Here is a tiny trained network, its code and every weight. The questions are about switching its units off for an input and a target symbol, where a switched-off unit gives its printed mean instead of its output.

import numpy as np


def w(rows, s, z=0):
    codes = np.array(rows[::2]) - 128.0
    scale = np.full(codes.shape[1], s)
    scale[-1] = z or s
    return codes * scale


def f(y):
    return y / 2 * (1 + np.tanh(0.7978845608 * (y + 0.044715 * y**3)))


def softmax(a):
    e = np.exp(a - a.max(-1, keepdims=True))
    return e / e.sum(-1, keepdims=True)


def log_softmax(a):
    a = a - a.max(-1, keepdims=True)
    return a - np.log(np.exp(a).sum(-1, keepdims=True))


def net(x, mask):
    ids = ['αβεζηθμξψ'.index(c) for c in x.split()]
    T = len(ids)
    res = E[ids] + P[:T]
    u = 0
    for l in range(2):
        q, k, v = (res @ M[l].T for M in (Q, K, V))
        z = softmax(np.where(np.tri(T) > 0, q @ k.T / 3**0.5, -1e9)) @ v
        res = res + np.where(mask[u], z, O[l][:, -1]) @ O[l][:, :-1]
        u += 1
        y = f(res @ A[l][:, :-1].T + A[l][:, -1])
        res = res + np.where(mask[u : u + 12], y, B[l][:, -1]) @ B[l][:, :-1]
        u += 12
    return log_softmax(res[-1] @ U[:, :-1].T + U[:, -1])


Q, K, V, O, A, B = {}, {}, {}, {}, {}, {}
E = w([
[181,48,108],'α',
[41,5,77],'β',
[151,96,40],'ε',
[146,84,110],'ζ',
[113,112,157],'η',
[137,178,82],'θ',
[147,136,58],'μ',
[96,153,56],'ξ',
[91,153,51],'ψ',
],0.018)
P = w([
[146,222,225],'0',
[177,196,125],'1',
[184,185,162],'2',
[188,151,127],'3',
[181,141,132],'4',
[200,120,120],'5',
[185,76,86],'6',
[188,77,91],'7',
[190,31,34],'8',
[211,18,34],'9',
[206,5,33],'10',
[203,4,48],'11',
[189,3,5],'12',
],0.0039)
Q[0] = w([
[175,115,130],'L0H1',
[66,113,243],'L0H1',
[137,137,117],'L0H1',
],0.011)
K[0] = w([
[125,90,166],'L0H1',
[203,253,146],'L0H1',
[49,128,182],'L0H1',
],0.0067)
V[0] = w([
[119,93,106],'L0H1',
[143,76,102],'L0H1',
[1,83,102],'L0H1',
],0.0087)
O[0] = w([
[19,108,255,221],'L0H1',
[31,23,129,251],'L0H1',
[76,90,253,254],'L0H1',
],0.0045,0.0036)
A[0] = w([
[190,154,139,4],'L0N1',
[147,118,152,45],'L0N2',
[94,154,111,144],'L0N3',
[234,59,253,83],'L0N4',
[74,65,59,87],'L0N5',
[156,200,39,135],'L0N6',
[122,190,185,218],'L0N7',
[53,188,127,160],'L0N8',
[73,119,3,214],'L0N9',
[2,226,96,136],'L0N10',
[101,220,109,60],'L0N11',
[193,160,58,117],'L0N12',
],0.0083,0.0045)
B[0] = w([
[117,181,13,112],'L0N1',
[128,143,75,112],'L0N2',
[145,79,104,137],'L0N3',
[218,3,44,141],'L0N4',
[149,218,144,195],'L0N5',
[106,231,3,162],'L0N6',
[108,101,209,127],'L0N7',
[124,32,96,141],'L0N8',
[167,96,169,254],'L0N9',
[128,4,62,159],'L0N10',
[93,144,62,124],'L0N11',
[118,230,62,148],'L0N12',
],0.0065,0.009)
Q[1] = w([
[139,255,192],'L1H1',
[172,145,108],'L1H1',
[192,86,230],'L1H1',
],0.0075)
K[1] = w([
[3,218,80],'L1H1',
[44,86,135],'L1H1',
[94,121,48],'L1H1',
],0.0064)
V[1] = w([
[235,72,163],'L1H1',
[115,41,93],'L1H1',
[198,165,255],'L1H1',
],0.0068)
O[1] = w([
[223,186,126,236],'L1H1',
[255,247,154,253],'L1H1',
[22,165,226,27],'L1H1',
],0.0048,0.0049)
A[1] = w([
[181,99,194,209],'L1N1',
[57,123,108,145],'L1N2',
[121,119,168,141],'L1N3',
[105,161,161,134],'L1N4',
[160,62,132,118],'L1N5',
[187,255,86,2],'L1N6',
[131,82,107,90],'L1N7',
[115,121,122,93],'L1N8',
[81,112,200,137],'L1N9',
[146,123,169,78],'L1N10',
[30,132,149,28],'L1N11',
[47,114,117,112],'L1N12',
],0.012,0.0044)
B[1] = w([
[56,141,150,253],'L1N1',
[166,150,2,126],'L1N2',
[95,131,132,131],'L1N3',
[120,140,93,107],'L1N4',
[71,172,151,223],'L1N5',
[92,135,208,253],'L1N6',
[113,125,148,162],'L1N7',
[131,118,128,114],'L1N8',
[101,174,112,147],'L1N9',
[120,124,129,128],'L1N10',
[148,123,186,119],'L1N11',
[165,91,56,121],'L1N12',
],0.0078,0.0059)
U = w([
[130,177,142,95],'α',
[11,93,149,82],'β',
[113,89,78,129],'ε',
[49,182,128,65],'ζ',
[65,201,121,56],'η',
[97,109,76,105],'θ',
[83,96,119,95],'μ',
[164,113,126,158],'ξ',
[167,132,153,252],'ψ',
],0.012,0.0035)

Each question gives the input, a string of symbols that net reads in full, and the target symbol t.
The units are the heads (3 rows each of Q, K, V and O) and the neurons (one row each of A and B). Each row of codes is followed by its name. A weight is (code - 128) times the scale printed after its matrix; where a second scale follows, it is the last column's (O, A, B and U).
mask holds one flag per unit, layer by layer, with each layer's heads first. A switched-off unit (its flag False) gives its mean, the last column of its rows in O or B, instead of its output. The means were averaged over made-up inputs and are rounded, as every weight is.
A unit's drop is (log p(t) with every unit on - log p(t) with that unit switched off) / (log p(t) with every unit on - log p(t) with every unit switched off).
The circuit of an input: a set's keep is (log p(t) with only the set's units on - log p(t) with every unit switched off) / (log p(t) with every unit on - log p(t) with every unit switched off). Starting from the 12 units with the biggest drops (on a tie, the unit counted first), units are removed one at a time, each time the one whose removal leaves the highest keep (on an exact tie, the one counted first), for as long as the keep stays at least 0.8.
units of the circuit, in order: the units of the circuit, biggest drop first
k most important neurons: the k neurons with the biggest drops, biggest first
top k neurons in layer l: the k neurons of layer l with the biggest drops, biggest first
drop of u: that unit's drop, to one decimal
input μ ψ β θ ξ, target β: units of the circuit, in order : L0H1, L0N10
input θ ε ξ μ ψ μ ψ θ β ξ θ, target β: most important neuron : L0N6
input β β ε ξ η, target β: 2 most important neurons : L1N1, L0N5
input β ε ψ, target β: top 3 neurons in layer 0 : L0N6, L0N12, L0N7
input μ β μ μ β ξ ξ ξ μ, target β: units of the circuit, in order : L0H1, L1H1
input ε β ε, target β: units of the circuit, in order : L0H1, L0N6, L1N1
input ζ ζ ξ ε η ξ η β θ ζ, target β: units of the circuit, in order : L0H1, L1N1, L0N6
input θ ζ ε μ θ ξ ψ, target ε: top 2 neurons in layer 0 : L0N10, L0N8
input ξ ξ β ψ, target β: top 2 neurons in layer 1 : L1N5, L1N7
input ε μ θ ξ, target θ: 2 most important neurons : L0N10, L0N6
input ψ ξ ξ η ξ ε ε β ξ ε, target β: top 2 neurons in layer 0 : L0N6, L0N12
input ξ ε ζ ξ β θ ζ, target β: drop of L1N11 : 0.0
input η ε ξ, target ε: drop of L1N2 : 0.1
input β ξ β θ θ η β ξ μ ζ ε ξ, target β: units of the circuit, in order : L0H1
input μ θ ξ, target θ: drop of L1H1 : 0.6
input μ ψ ψ, target θ: drop of L1H1 : 0.3
